Below is a small trained network, with its code and all its weights. Each question gives an input and a target symbol and asks what happens when units are switched off, that is, made to give their printed mean instead of their output.

import numpy as np


def w(rows, s, z=0):
    codes = np.array(rows[::2]) - 128.0
    scale = np.full(codes.shape[1], s)
    scale[-1] = z or s
    return codes * scale


def f(y):
    return np.maximum(y, 0)


def softmax(a):
    e = np.exp(a - a.max(-1, keepdims=True))
    return e / e.sum(-1, keepdims=True)


def log_softmax(a):
    a = a - a.max(-1, keepdims=True)
    return a - np.log(np.exp(a).sum(-1, keepdims=True))


def net(x, mask):
    ids = ['βδηστψ'.index(c) for c in x.split()]
    T = len(ids)
    res = E[ids] + P[:T]
    u = 0
    for l in range(3):
        q, k, v = (res @ M[l].T for M in (Q, K, V))
        z = softmax(np.where(np.tri(T) > 0, q @ k.T / 2**0.5, -1e9)) @ v
        res = res + np.where(mask[u], z, O[l][:, -1]) @ O[l][:, :-1]
        u += 1
        y = f(res @ A[l][:, :-1].T + A[l][:, -1])
        res = res + np.where(mask[u : u + 8], y, B[l][:, -1]) @ B[l][:, :-1]
        u += 8
    return log_softmax(res[-1] @ U[:, :-1].T + U[:, -1])


Q, K, V, O, A, B = {}, {}, {}, {}, {}, {}
E = w([
[89,165,109,131,178,108,28,64,208],'β',
[88,135,177,194,186,44,138,131,87],'δ',
[150,142,223,143,109,103,109,113,125],'η',
[132,232,169,126,185,125,93,198,175],'σ',
[48,214,130,94,108,41,253,162,118],'τ',
[167,134,91,124,64,94,58,142,180],'ψ',
],0.013)
P = w([
[167,89,125,103,189,76,109,197,132],'0',
[49,183,111,108,125,141,109,81,47],'1',
[160,120,148,206,95,140,137,84,182],'2',
[181,85,96,15,96,97,249,124,66],'3',
[59,203,79,104,141,156,92,104,65],'4',
[148,94,162,187,86,173,124,107,163],'5',
],0.012)
Q[0] = w([
[252,245,192,89,240,136,182,157,178],'L0H1',
[146,224,71,179,105,43,132,144,126],'L0H1',
],0.0042)
K[0] = w([
[135,201,138,228,90,255,164,140,224],'L0H1',
[69,211,150,157,145,79,118,136,175],'L0H1',
],0.0052)
V[0] = w([
[122,253,110,211,106,87,124,52,113],'L0H1',
[66,27,184,61,238,118,140,182,106],'L0H1',
],0.0036)
O[0] = w([
[26,2,112,85,114,247,202,105,56,249],'L0H1',
[181,120,62,73,123,201,166,251,43,146],'L0H1',
],0.0059,0.002)
A[0] = w([
[150,116,196,114,93,162,116,46,124,44],'L0N1',
[120,133,86,69,94,123,55,104,109,112],'L0N2',
[180,2,135,196,81,142,62,74,157,122],'L0N3',
[79,123,83,103,136,118,141,94,73,1],'L0N4',
[102,154,102,125,73,180,191,111,105,17],'L0N5',
[184,160,155,168,59,195,123,135,168,105],'L0N6',
[166,144,127,135,163,111,91,142,236,80],'L0N7',
[109,146,60,108,69,82,114,162,93,47],'L0N8',
],0.0088,0.0032)
B[0] = w([
[138,230,46,146,175,144,103,172,99,214],'L0N1',
[39,141,147,134,168,100,141,183,103,215],'L0N2',
[230,146,57,114,71,51,43,113,108,253],'L0N3',
[255,194,171,135,100,187,93,138,160,188],'L0N4',
[94,34,99,158,142,91,8,191,140,178],'L0N5',
[161,166,116,99,57,178,242,48,195,215],'L0N6',
[149,43,158,106,169,175,57,133,165,223],'L0N7',
[133,153,213,128,197,190,102,35,108,197],'L0N8',
],0.0077,0.0035)
Q[1] = w([
[154,73,188,61,97,3,224,118,134],'L1H1',
[194,2,54,158,35,132,184,119,169],'L1H1',
],0.0068)
K[1] = w([
[21,65,142,217,62,109,171,79,145],'L1H1',
[124,139,90,99,19,254,124,51,73],'L1H1',
],0.0064)
V[1] = w([
[91,203,67,109,247,140,253,170,133],'L1H1',
[143,104,134,177,131,234,92,79,120],'L1H1',
],0.0042)
O[1] = w([
[243,29,106,159,146,194,5,150,83,29],'L1H1',
[166,100,124,200,33,83,2,236,147,1],'L1H1',
],0.0075,0.0018)
A[1] = w([
[138,40,58,95,180,112,168,170,88,99],'L1N1',
[185,76,136,134,201,185,41,204,87,3],'L1N2',
[133,160,157,126,111,180,229,137,35,134],'L1N3',
[90,113,204,214,117,191,150,132,214,125],'L1N4',
[38,118,137,165,118,161,183,76,96,84],'L1N5',
[139,104,158,113,132,155,104,47,81,83],'L1N6',
[145,95,134,254,102,117,92,116,100,98],'L1N7',
[86,86,34,133,106,74,71,150,202,80],'L1N8',
],0.0068,0.0066)
B[1] = w([
[95,254,100,72,73,148,161,85,61,171],'L1N1',
[143,151,26,233,87,164,197,192,147,183],'L1N2',
[57,99,85,75,121,159,31,106,184,253],'L1N3',
[93,41,140,155,202,119,154,8,136,179],'L1N4',
[66,168,55,169,98,50,187,213,216,178],'L1N5',
[111,114,73,101,168,119,120,179,158,157],'L1N6',
[125,136,183,128,121,14,111,93,74,157],'L1N7',
[105,78,78,68,120,131,142,67,137,171],'L1N8',
],0.0074,0.0042)
Q[2] = w([
[61,202,136,194,136,196,50,140,115],'L2H1',
[132,132,118,2,136,122,164,162,91],'L2H1',
],0.0086)
K[2] = w([
[168,92,136,112,208,119,80,255,96],'L2H1',
[169,101,127,216,125,100,127,79,185],'L2H1',
],0.0079)
V[2] = w([
[219,185,51,94,56,74,99,237,176],'L2H1',
[203,163,253,181,112,61,203,216,60],'L2H1',
],0.0048)
O[2] = w([
[166,118,153,75,173,57,157,125,200,238],'L2H1',
[79,245,127,69,172,142,223,47,161,2],'L2H1',
],0.012,0.0035)
A[2] = w([
[79,166,130,106,127,203,62,106,51,178],'L2N1',
[151,223,32,166,81,125,207,76,82,104],'L2N2',
[148,54,102,181,142,211,112,176,120,98],'L2N3',
[123,182,60,55,177,113,164,78,30,154],'L2N4',
[95,185,139,216,111,156,42,172,53,55],'L2N5',
[254,76,84,155,81,163,108,150,82,38],'L2N6',
[51,192,50,107,87,174,207,100,137,40],'L2N7',
[100,99,67,89,35,112,137,130,176,1],'L2N8',
],0.0075,0.0084)
B[2] = w([
[219,144,63,133,165,98,135,122,113,234],'L2N1',
[141,185,215,231,121,51,157,154,155,190],'L2N2',
[85,140,152,135,93,131,210,106,165,213],'L2N3',
[108,145,165,164,55,191,74,104,152,254],'L2N4',
[192,94,183,99,254,77,183,120,184,200],'L2N5',
[76,177,116,158,88,147,184,123,164,221],'L2N6',
[203,134,135,180,133,49,120,169,101,194],'L2N7',
[166,104,87,131,188,145,193,111,108,153],'L2N8',
],0.0085,0.0079)
U = w([
[173,65,218,137,159,79,53,155,87,96],'β',
[2,116,76,148,82,132,163,199,119,232],'δ',
[157,172,162,197,84,140,115,150,142,2],'η',
[105,122,236,87,114,197,153,60,172,156],'σ',
[165,130,75,136,157,140,211,135,140,58],'τ',
[153,140,55,153,108,208,33,116,106,248],'ψ',
],0.0071,0.005)

Each question gives the input, a string of symbols that net reads in full, and the target symbol t.
The units are the heads (2 rows each of Q, K, V and O) and the neurons (one row each of A and B). Each row of codes is followed by its name. A weight is (code - 128) times the scale printed after its matrix; where a second scale follows, it is the last column's (O, A, B and U).
mask holds one flag per unit, layer by layer, with each layer's heads first. A switched-off unit (its flag False) gives its mean, the last column of its rows in O or B, instead of its output. The means were averaged over made-up inputs and are rounded, as every weight is.
A unit's drop is (log p(t) with every unit on - log p(t) with that unit switched off) / (log p(t) with every unit on - log p(t) with every unit switched off).
The circuit of an input: a set's keep is (log p(t) with only the set's units on - log p(t) with every unit switched off) / (log p(t) with every unit on - log p(t) with every unit switched off). Starting from the 12 units with the biggest drops (on a tie, the unit counted first), units are removed one at a time, each time the one whose removal leaves the highest keep (on an exact tie, the one counted first), for as long as the keep stays at least 0.8.
circuit, biggest first: the units of the circuit, biggest drop first
unit that matters most: the unit with the biggest drop
k most important neurons: the k neurons with the biggest drops, biggest first
top k neurons in layer l: the k neurons of layer l with the biggest drops, biggest first
input δ η η δ, target σ: unit that matters most => L0N3
input ψ σ η η ψ, target δ: circuit, biggest first => (L1H1 L0N2 L0N3)
input η σ η β, target σ: circuit, biggest first => (L0N3 L2H1 L2N4 L1N3)
input τ β β σ, target δ: circuit, biggest first => (L2H1 L2N6 L2N3)
input ψ τ δ ψ β, target δ: circuit, biggest first => (L1H1 L1N5 L0N2)
input η η β δ, target δ: 4 most important neurons => (L2N6 L0N3 L1N8 L2N3)
input η η β β, target δ: circuit, biggest first => (L2H1 L2N6 L0N7 L2N3)
input τ τ ψ τ, target β: circuit, biggest first => (L2H1 L0N3 L1N8)
input τ η η τ τ, target τ: 2 most important neurons => (L2N5 L0N5)
input η η η τ, target σ: circuit, biggest first => (L0N8 L2N4)
input ψ η ψ η, target β: 2 most important neurons => (L0N3 L1N8)
input σ ψ σ δ δ, target σ: top 2 neurons in layer 1 => (L1N2 L1N3)
input σ η σ η η, target σ: circuit, biggest first => (L2H1 L0H1 L1N3)
input ψ η σ τ ψ ψ, target τ: unit that matters most => L0N6
input τ σ η σ τ, target τ: 3 most important neurons => (L0N5 L2N5 L0N4)
input β σ η ψ β, target β: circuit, biggest first => (L2H1 L2N5 L0N7)
input η σ β, target ψ: circuit, biggest first => (L0N3 L2H1)
input η σ τ ψ β, target η: 4 most important neurons => (L2N7 L1N3 L2N2 L2N4)
input η η τ σ η, target η: 2 most important neurons => (L2N7 L2N2)
input δ η η δ η, target ψ: unit that matters most => L1H1
input τ τ τ η η, target τ: 3 most important neurons => (L2N5 L2N1 L2N3)
input δ σ η β τ, target ψ: 2 most important neurons => (L0N4 L0N5)
input σ ψ η δ τ, target σ: 2 most important neurons => (L1N2 L0N4)
input ψ η δ η η, target δ: top 2 neurons in layer 0 => (L0N7 L0N3)
input β ψ η, target η: 2 most important neurons => (L0N3 L0N6)
input τ η σ η, target τ: top 3 neurons in layer 2 => (L2N5 L2N1 L2N6)
input δ ψ σ, target σ: unit that matters most => L1N4
